Here is a tiny trained network, its code and every weight. The questions are about switching its units off for an input and a class, where a switched-off unit gives its printed mean instead of its output.

import numpy as np


def w(rows, s, z=0):
    codes = np.array(rows[::2]) - 128.0
    scale = np.full(codes.shape[1], s)
    scale[-1] = z or s
    return codes * scale


def norm(h):
    return h / np.sqrt((h * h).mean(-1, keepdims=True) + 1e-5)


def f(y):
    return np.maximum(y, 0)


def log_softmax(a):
    a = a - a.max(-1, keepdims=True)
    return a - np.log(np.exp(a).sum(-1, keepdims=True))


def net(x, mask):
    res = np.array(x, float).reshape(1, 7) / 4 @ E
    u = 0
    for l in range(3):
        y = f(norm(res) @ A[l][:, :-1].T + A[l][:, -1])
        res = res + np.where(mask[u : u + 7], y, B[l][:, -1]) @ B[l][:, :-1]
        u += 7
    return log_softmax(norm(res)[-1] @ U[:, :-1].T + U[:, -1])


A, B = {}, {}
E = w([
[127,133,134,139,133,125],'x0',
[197,116,97,154,176,233],'x1',
[3,121,34,104,215,139],'x2',
[128,138,166,137,164,123],'x3',
[134,123,135,126,140,124],'x4',
[113,150,128,126,110,147],'x5',
[220,225,60,96,173,107],'x6',
],0.0069)
A[0] = w([
[173,94,97,170,158,254,198],'0.n0',
[125,80,157,157,57,227,130],'0.n1',
[66,97,23,196,242,233,1],'0.n2',
[189,212,63,106,164,86,225],'0.n3',
[45,127,112,63,229,83,187],'0.n4',
[168,103,181,154,151,200,82],'0.n5',
[111,183,191,115,97,82,185],'0.n6',
],0.0088,0.0032)
B[0] = w([
[210,119,167,136,185,159,243],'0.n0',
[132,51,42,143,137,125,201],'0.n1',
[90,116,194,2,142,82,254],'0.n2',
[125,242,136,171,76,113,239],'0.n3',
[96,163,55,148,102,133,245],'0.n4',
[113,96,39,135,184,140,178],'0.n5',
[166,62,107,76,123,101,190],'0.n6',
],0.0098,0.0077)
A[1] = w([
[196,189,98,70,129,102,110],'1.n0',
[252,213,123,133,113,193,85],'1.n1',
[47,130,108,44,139,117,173],'1.n2',
[171,120,149,254,173,216,187],'1.n3',
[184,200,124,113,135,72,177],'1.n4',
[177,103,149,169,21,89,132],'1.n5',
[160,120,160,127,43,47,4],'1.n6',
],0.0098,0.003)
B[1] = w([
[103,167,175,51,143,254,230],'1.n0',
[135,76,217,190,89,218,238],'1.n1',
[188,90,193,198,86,107,254],'1.n2',
[198,134,28,216,143,129,191],'1.n3',
[31,167,127,68,127,162,238],'1.n4',
[183,145,176,44,198,136,200],'1.n5',
[42,126,147,109,212,186,180],'1.n6',
],0.009,0.0071)
A[2] = w([
[44,182,148,181,56,8,219],'2.n0',
[109,56,74,169,46,2,19],'2.n1',
[144,125,64,110,87,92,7],'2.n2',
[161,88,208,94,167,135,67],'2.n3',
[91,252,117,172,2,176,68],'2.n4',
[194,9,108,58,149,113,62],'2.n5',
[97,198,22,80,88,162,62],'2.n6',
],0.0087,0.0021)
B[2] = w([
[181,134,101,205,62,173,228],'2.n0',
[106,179,231,148,126,160,206],'2.n1',
[48,125,134,120,166,182,139],'2.n2',
[37,91,77,125,148,2,228],'2.n3',
[162,48,64,139,147,54,235],'2.n4',
[94,148,112,113,135,2,253],'2.n5',
[110,159,100,90,150,101,183],'2.n6',
],0.0089,0.0062)
U = w([
[95,59,159,90,158,17,254],'0',
[105,212,184,12,156,189,159],'1',
[114,110,190,233,33,113,115],'2',
[109,223,8,140,68,80,20],'3',
[232,48,26,186,167,118,127],'4',
[236,146,174,181,143,249,34],'5',
],0.014,0.0034)

Each question gives the input, the list of numbers given to net, and the class t.
The units are the neurons (one row each of A and B). Each row of codes is followed by its name. A weight is (code - 128) times the scale printed after its matrix; where a second scale follows, it is the last column's (A, B and U).
mask holds one flag per neuron, layer by layer. A switched-off neuron (its flag False) gives its mean, the last column of its row in B, instead of its output. The means were averaged over made-up inputs and are rounded, as every weight is.
A unit's drop is (log p(t) with every unit on - log p(t) with that unit switched off) / (log p(t) with every unit on - log p(t) with every unit switched off).
The circuit of an input: a set's keep is (log p(t) with only the set's units on - log p(t) with every unit switched off) / (log p(t) with every unit on - log p(t) with every unit switched off). Starting from the 12 units with the biggest drops (on a tie, the unit counted first), units are removed one at a time, each time the one whose removal leaves the highest keep (on an exact tie, the one counted first), for as long as the keep stays at least 0.8.
circuit, biggest first: the units of the circuit, biggest drop first
most important unit: the unit with the biggest drop
k most important neurons: the k neurons with the biggest drops, biggest first
k most important neurons of layer l: the k neurons of layer l with the biggest drops, biggest first
drop of u: that unit's drop, to one decimal
input [7,8,4,4,7,-6,1], class 1: circuit, biggest first	0.n2
input [-1,1,-3,4,6,8,4], class 5: 2 most important neurons	0.n2; 1.n1
input [-8,1,7,-8,-5,-6,7], class 1: 2 most important neurons	1.n0; 0.n2
input [5,6,2,-3,2,8,-7], class 0: 2 most important neurons	0.n2; 2.n5
input [3,-1,6,-4,-6,-7,-1], class 2: 2 most important neurons	1.n2; 0.n4
input [-1,-8,1,-6,8,-4,0], class 2: 2 most important neurons of layer 0	0.n0; 0.n3
input [-8,2,0,8,0,-8,-1], class 4: 2 most important neurons	0.n3; 1.n3
input [7,-6,-7,-7,-8,6,0], class 0: 3 most important neurons	0.n3; 0.n6; 2.n3
input [-4,1,-2,4,-5,8,3], class 5: 2 most important neurons	0.n2; 1.n1
input [2,-7,0,-4,6,4,4], class 1: 2 most important neurons	0.n6; 1.n0
input [-8,0,-8,8,1,3,-6], class 0: 3 most important neurons	0.n0; 2.n5; 0.n6
input [-7,-7,2,-1,-5,-2,3], class 3: 2 most important neurons of layer 0	0.n4; 0.n0
input [3,1,2,-4,1,4,0], class 0: 2 most important neurons of layer 0	0.n2; 0.n3
input [5,-3,-6,-4,0,3,-1], class 0: most important unit	0.n3
input [7,0,-7,-2,-6,-8,2], class 1: 2 most important neurons	0.n0; 1.n5
input [-3,-3,7,7,-3,-6,8], class 3: 2 most important neurons of layer 0	0.n4; 0.n0
input [-5,-4,2,-3,-7,-7,0], class 2: 3 most important neurons	0.n0; 0.n3; 2.n1
input [2,-4,8,3,-6,-4,0], class 2: 3 most important neurons of layer 1	1.n2; 1.n0; 1.n4
input [3,-8,-4,1,3,7,2], class 1: drop of 0.n2	0.2
input [-4,-5,-6,0,6,-4,4], class 1: drop of 1.n0	0.0
input [1,4,-5,-2,4,-4,0], class 4: circuit, biggest first	0.n5
input [-5,-7,8,-6,0,4,-7], class 2: drop of 1.n2	0.1
